Below is a small trained network, with its code and all its weights. Each question gives an input and a class and asks what happens when units are switched off, that is, made to give their printed mean instead of their output.

import numpy as np


def w(rows, s, z=0):
    codes = np.array(rows[::2]) - 128.0
    scale = np.full(codes.shape[1], s)
    scale[-1] = z or s
    return codes * scale


def norm(h):
    return h / np.sqrt((h * h).mean(-1, keepdims=True) + 1e-5)


def f(y):
    return y / 2 * (1 + np.tanh(0.7978845608 * (y + 0.044715 * y**3)))


def log_softmax(a):
    a = a - a.max(-1, keepdims=True)
    return a - np.log(np.exp(a).sum(-1, keepdims=True))


def net(x, mask):
    res = np.array(x, float).reshape(1, 2) / 4 @ E
    u = 0
    for l in range(3):
        y = f(norm(res) @ A[l][:, :-1].T + A[l][:, -1])
        res = res + np.where(mask[u : u + 12], y, B[l][:, -1]) @ B[l][:, :-1]
        u += 12
    return log_softmax(norm(res)[-1] @ U[:, :-1].T + U[:, -1])


A, B = {}, {}
E = w([
[122,44,167,253,109],'x0',
[26,132,126,81,127],'x1',
],0.0072)
A[0] = w([
[91,75,124,107,102,142],'L0N1',
[96,193,124,125,142,77],'L0N2',
[143,72,180,166,102,20],'L0N3',
[132,152,92,122,130,45],'L0N4',
[137,115,112,143,186,10],'L0N5',
[120,39,153,187,131,15],'L0N6',
[38,134,106,107,190,98],'L0N7',
[226,70,137,127,124,27],'L0N8',
[15,149,82,80,110,140],'L0N9',
[131,128,137,84,44,125],'L0N10',
[142,169,103,166,168,76],'L0N11',
[1,110,202,153,148,123],'L0N12',
],0.0086,0.0012)
B[0] = w([
[118,165,103,182,33,152],'L0N1',
[121,107,200,38,189,153],'L0N2',
[121,74,93,84,167,188],'L0N3',
[139,82,124,176,151,131],'L0N4',
[157,133,103,114,112,120],'L0N5',
[80,118,102,165,158,220],'L0N6',
[105,215,160,146,81,201],'L0N7',
[214,231,170,125,75,189],'L0N8',
[84,251,254,199,111,254],'L0N9',
[113,103,149,143,159,138],'L0N10',
[149,108,141,101,81,131],'L0N11',
[96,95,163,75,54,234],'L0N12',
],0.0062,0.0056)
A[1] = w([
[77,107,170,158,92,114],'L1N1',
[62,176,47,123,162,25],'L1N2',
[18,150,162,185,114,189],'L1N3',
[184,61,80,176,238,169],'L1N4',
[71,136,89,113,85,114],'L1N5',
[208,140,174,61,210,193],'L1N6',
[194,127,144,249,102,88],'L1N7',
[179,63,92,200,171,1],'L1N8',
[64,79,138,193,69,66],'L1N9',
[29,125,64,45,225,36],'L1N10',
[49,171,128,112,254,66],'L1N11',
[172,102,75,226,206,76],'L1N12',
],0.0061,0.0019)
B[1] = w([
[171,113,159,100,179,176],'L1N1',
[129,92,239,142,87,113],'L1N2',
[192,123,69,129,177,252],'L1N3',
[19,129,125,124,178,178],'L1N4',
[165,148,121,193,111,139],'L1N5',
[199,84,120,132,172,207],'L1N6',
[111,168,190,76,60,206],'L1N7',
[73,185,176,128,72,161],'L1N8',
[153,104,128,172,160,187],'L1N9',
[118,122,183,120,42,130],'L1N10',
[158,97,151,169,2,153],'L1N11',
[83,191,158,102,131,171],'L1N12',
],0.0072,0.0041)
A[2] = w([
[65,155,181,88,74,125],'L2N1',
[105,165,236,137,105,121],'L2N2',
[161,153,139,142,90,116],'L2N3',
[202,143,177,122,107,122],'L2N4',
[134,229,145,69,149,205],'L2N5',
[148,175,155,83,87,84],'L2N6',
[71,103,163,139,147,83],'L2N7',
[179,84,1,87,100,148],'L2N8',
[75,152,209,149,79,91],'L2N9',
[149,74,138,144,114,109],'L2N10',
[130,169,66,131,91,250],'L2N11',
[86,187,179,185,125,46],'L2N12',
],0.0096,0.0023)
B[2] = w([
[174,128,83,150,241,218],'L2N1',
[151,141,51,72,122,255],'L2N2',
[111,89,193,135,78,156],'L2N3',
[86,167,99,151,56,186],'L2N4',
[104,61,184,194,117,250],'L2N5',
[122,102,115,176,78,191],'L2N6',
[179,121,197,128,38,154],'L2N7',
[15,150,98,133,153,151],'L2N8',
[106,196,102,62,190,237],'L2N9',
[127,112,151,21,139,129],'L2N10',
[3,71,131,191,146,145],'L2N11',
[89,151,198,60,232,217],'L2N12',
],0.006,0.0085)
U = w([
[194,135,36,120,211,138],'0',
[161,113,151,127,143,6],'1',
[157,82,99,67,95,99],'2',
[80,226,191,114,202,151],'3',
[88,5,161,188,150,128],'4',
[177,164,162,182,23,152],'5',
],0.02,0.016)

Each question gives the input, the list of numbers given to net, and the class t.
The units are the neurons (one row each of A and B). Each row of codes is followed by its name. A weight is (code - 128) times the scale printed after its matrix; where a second scale follows, it is the last column's (A, B and U).
mask holds one flag per neuron, layer by layer. A switched-off neuron (its flag False) gives its mean, the last column of its row in B, instead of its output. The means were averaged over made-up inputs and are rounded, as every weight is.
A unit's drop is (log p(t) with every unit on - log p(t) with that unit switched off) / (log p(t) with every unit on - log p(t) with every unit switched off).
The circuit of an input: a set's keep is (log p(t) with only the set's units on - log p(t) with every unit switched off) / (log p(t) with every unit on - log p(t) with every unit switched off). Starting from the 12 units with the biggest drops (on a tie, the unit counted first), units are removed one at a time, each time the one whose removal leaves the highest keep (on an exact tie, the one counted first), for as long as the keep stays at least 0.8.
circuit, biggest first: the units of the circuit, biggest drop first
unit that matters most: the unit with the biggest drop
top k neurons: the k neurons with the biggest drops, biggest first
top k neurons in layer l: the k neurons of layer l with the biggest drops, biggest first
drop when u is switched off: that unit's drop, to one decimal
input [-3,-4], class 0: circuit, biggest first => [L0N9]
input [-5,-8], class 5: circuit, biggest first => [L2N9, L2N12]
input [-5,0], class 5: top 2 neurons in layer 1 => [L1N4, L1N6]
input [0,0], class 0: top 2 neurons => [L0N8, L0N9]
input [-8,-6], class 0: top 3 neurons => [L0N9, L1N6, L2N12]
input [-8,-4], class 2: top 3 neurons in layer 0 => [L0N9, L0N7, L0N8]
input [-6,0], class 5: top 3 neurons in layer 1 => [L1N4, L1N6, L1N11]
input [-5,-3], class 0: top 3 neurons => [L0N9, L1N6, L1N7]
input [3,-7], class 3: top 2 neurons => [L0N12, L1N4]
input [-6,-5], class 0: top 3 neurons => [L0N9, L1N6, L2N12]
input [-2,-3], class 5: top 4 neurons in layer 2 => [L2N12, L2N1, L2N9, L2N2]
input [-7,-8], class 0: top 2 neurons in layer 0 => [L0N9, L0N7]
input [-6,-6], class 0: drop when L1N6 is switched off => 0.1
input [-4,-4], class 0: drop when L0N9 is switched off => 1.8
input [5,-8], class 3: unit that matters most => L1N4
input [7,-2], class 3: drop when L1N7 is switched off => 0.1
input [-6,-7], class 0: top 2 neurons in layer 0 => [L0N9, L0N7]
